Below is a small trained network, with its code and all its weights. Each question gives an input and a target symbol and asks what happens when units are switched off, that is, made to give their printed mean instead of their output.

import numpy as np


def w(rows, s, z=0):
    codes = np.array(rows[::2]) - 128.0
    scale = np.full(codes.shape[1], s)
    scale[-1] = z or s
    return codes * scale


def f(y):
    return y / 2 * (1 + np.tanh(0.7978845608 * (y + 0.044715 * y**3)))


def softmax(a):
    e = np.exp(a - a.max(-1, keepdims=True))
    return e / e.sum(-1, keepdims=True)


def log_softmax(a):
    a = a - a.max(-1, keepdims=True)
    return a - np.log(np.exp(a).sum(-1, keepdims=True))


def net(x, mask):
    ids = ['ΓΘΣΩαδεζηλμξπτφψ'.index(c) for c in x.split()]
    T = len(ids)
    res = E[ids] + P[:T]
    q, k, v = (res @ M[0].T for M in (Q, K, V))
    z = softmax(np.where(np.tri(T) > 0, q @ k.T / 2**0.5, -1e9)) @ v
    res = res + np.where(mask[0], z, O[0][:, -1]) @ O[0][:, :-1]
    y = f(res @ A[0][:, :-1].T + A[0][:, -1])
    res = res + np.where(mask[1:9], y, B[0][:, -1]) @ B[0][:, :-1]
    return log_softmax(res[-1] @ U[:, :-1].T + U[:, -1])


Q, K, V, O, A, B = {}, {}, {}, {}, {}, {}
E = w([
[194,129,189,143],'Γ',
[107,187,118,44],'Θ',
[132,154,89,125],'Σ',
[131,147,130,123],'Ω',
[141,141,64,154],'α',
[140,142,67,145],'δ',
[127,133,145,91],'ε',
[90,78,208,253],'ζ',
[180,18,123,87],'η',
[203,121,82,68],'λ',
[154,127,28,157],'μ',
[57,66,75,138],'ξ',
[209,184,82,172],'π',
[136,119,141,111],'τ',
[60,143,55,65],'φ',
[137,112,143,102],'ψ',
],0.019)
P = w([
[160,178,65,10],'0',
[121,150,128,152],'1',
[118,136,131,156],'2',
[118,138,132,147],'3',
[119,136,129,147],'4',
[118,137,128,143],'5',
[117,131,126,142],'6',
[120,134,127,143],'7',
[116,132,125,138],'8',
[116,130,126,132],'9',
],0.011)
Q[0] = w([
[215,148,31,63],'H1',
[250,174,168,139],'H1',
],0.015)
K[0] = w([
[231,147,35,32],'H1',
[249,132,162,168],'H1',
],0.013)
V[0] = w([
[96,182,207,115],'H1',
[5,167,82,71],'H1',
],0.011)
O[0] = w([
[6,96,76,55,37],'H1',
[170,76,50,121,252],'H1',
],0.012,0.0037)
A[0] = w([
[92,233,55,171,147],'N1',
[141,9,189,150,128],'N2',
[203,87,110,113,139],'N3',
[203,109,75,191,103],'N4',
[126,81,66,143,255],'N5',
[153,70,193,60,104],'N6',
[177,165,178,162,165],'N7',
[139,203,115,55,162],'N8',
],0.011,0.0065)
B[0] = w([
[17,165,77,34,170],'N1',
[92,164,31,163,155],'N2',
[180,180,162,164,230],'N3',
[69,150,167,145,246],'N4',
[153,19,131,100,250],'N5',
[2,193,125,43,143],'N6',
[144,151,152,39,202],'N7',
[101,103,151,239,176],'N8',
],0.0081,0.011)
U = w([
[49,146,99,86,156],'Γ',
[142,71,97,22,93],'Θ',
[36,113,140,193,253],'Σ',
[76,154,66,126,66],'Ω',
[145,160,98,153,77],'α',
[145,147,110,170,138],'δ',
[77,75,157,95,203],'ε',
[50,69,238,29,163],'ζ',
[123,223,96,38,110],'η',
[136,136,155,142,148],'λ',
[222,120,212,173,74],'μ',
[146,107,150,128,116],'ξ',
[81,167,108,106,88],'π',
[95,120,113,105,109],'τ',
[172,81,132,254,120],'φ',
[79,161,57,139,164],'ψ',
],0.0087,0.0046)

Each question gives the input, a string of symbols that net reads in full, and the target symbol t.
The units are the heads (2 rows each of Q, K, V and O) and the neurons (one row each of A and B). Each row of codes is followed by its name. A weight is (code - 128) times the scale printed after its matrix; where a second scale follows, it is the last column's (O, A, B and U).
mask holds one flag per unit, heads first, then neurons. A switched-off unit (its flag False) gives its mean, the last column of its rows in O or B, instead of its output. The means were averaged over made-up inputs and are rounded, as every weight is.
A unit's drop is (log p(t) with every unit on - log p(t) with that unit switched off) / (log p(t) with every unit on - log p(t) with every unit switched off).
The circuit of an input: a set's keep is (log p(t) with only the set's units on - log p(t) with every unit switched off) / (log p(t) with every unit on - log p(t) with every unit switched off). Starting from all 9 units, units are removed one at a time, each time the one whose removal leaves the highest keep (on an exact tie, the one counted first), for as long as the keep stays at least 0.8.
units of the circuit, in order: the units of the circuit, biggest drop first
top k neurons: the k neurons with the biggest drops, biggest first
drop of u: that unit's drop, to one decimal
input Ω Γ ξ μ τ ξ ε Γ, target ζ: units of the circuit, in order : (H1)
input Θ η ζ ψ ε η δ, target Θ: units of the circuit, in order : (H1 N5)
input φ ε φ α, target φ: units of the circuit, in order : (H1 N3)
input φ ψ ζ ψ Γ ε ψ η, target φ: units of the circuit, in order : (H1 N3)
input φ μ Σ Γ Σ Σ π ψ δ, target φ: units of the circuit, in order : (H1 N3)
input η μ μ ζ Ω Σ δ, target η: units of the circuit, in order : (H1 N7 N1 N5)
input η π ε ε Ω ξ Θ α, target η: top 4 neurons : (N7 N1 N5 N8)
input ζ τ π, target η: top 3 neurons : (N7 N1 N5)
input α δ Σ Θ Θ Ω ζ δ Γ λ, target μ: units of the circuit, in order : (H1 N1)
input η π ξ α ψ η Θ ζ π η, target η: top 3 neurons : (N6 N2 N7)
input π ξ Θ α π ψ Γ, target ζ: top 2 neurons : (N7 N3)
input μ π Γ Γ Γ τ, target ζ: top 2 neurons : (N3 N2)
input Θ μ Σ, target Θ: top 2 neurons : (N5 N8)
input φ ζ Γ Θ ψ η Σ, target φ: top 2 neurons : (N3 N7)
input Θ π ψ η, target Θ: drop of N5 : 1.2
input Θ Ω ε τ ψ λ π τ Θ α, target Θ: drop of N5 : 0.6
input π Θ η π Θ λ, target μ: drop of N1 : 0.2
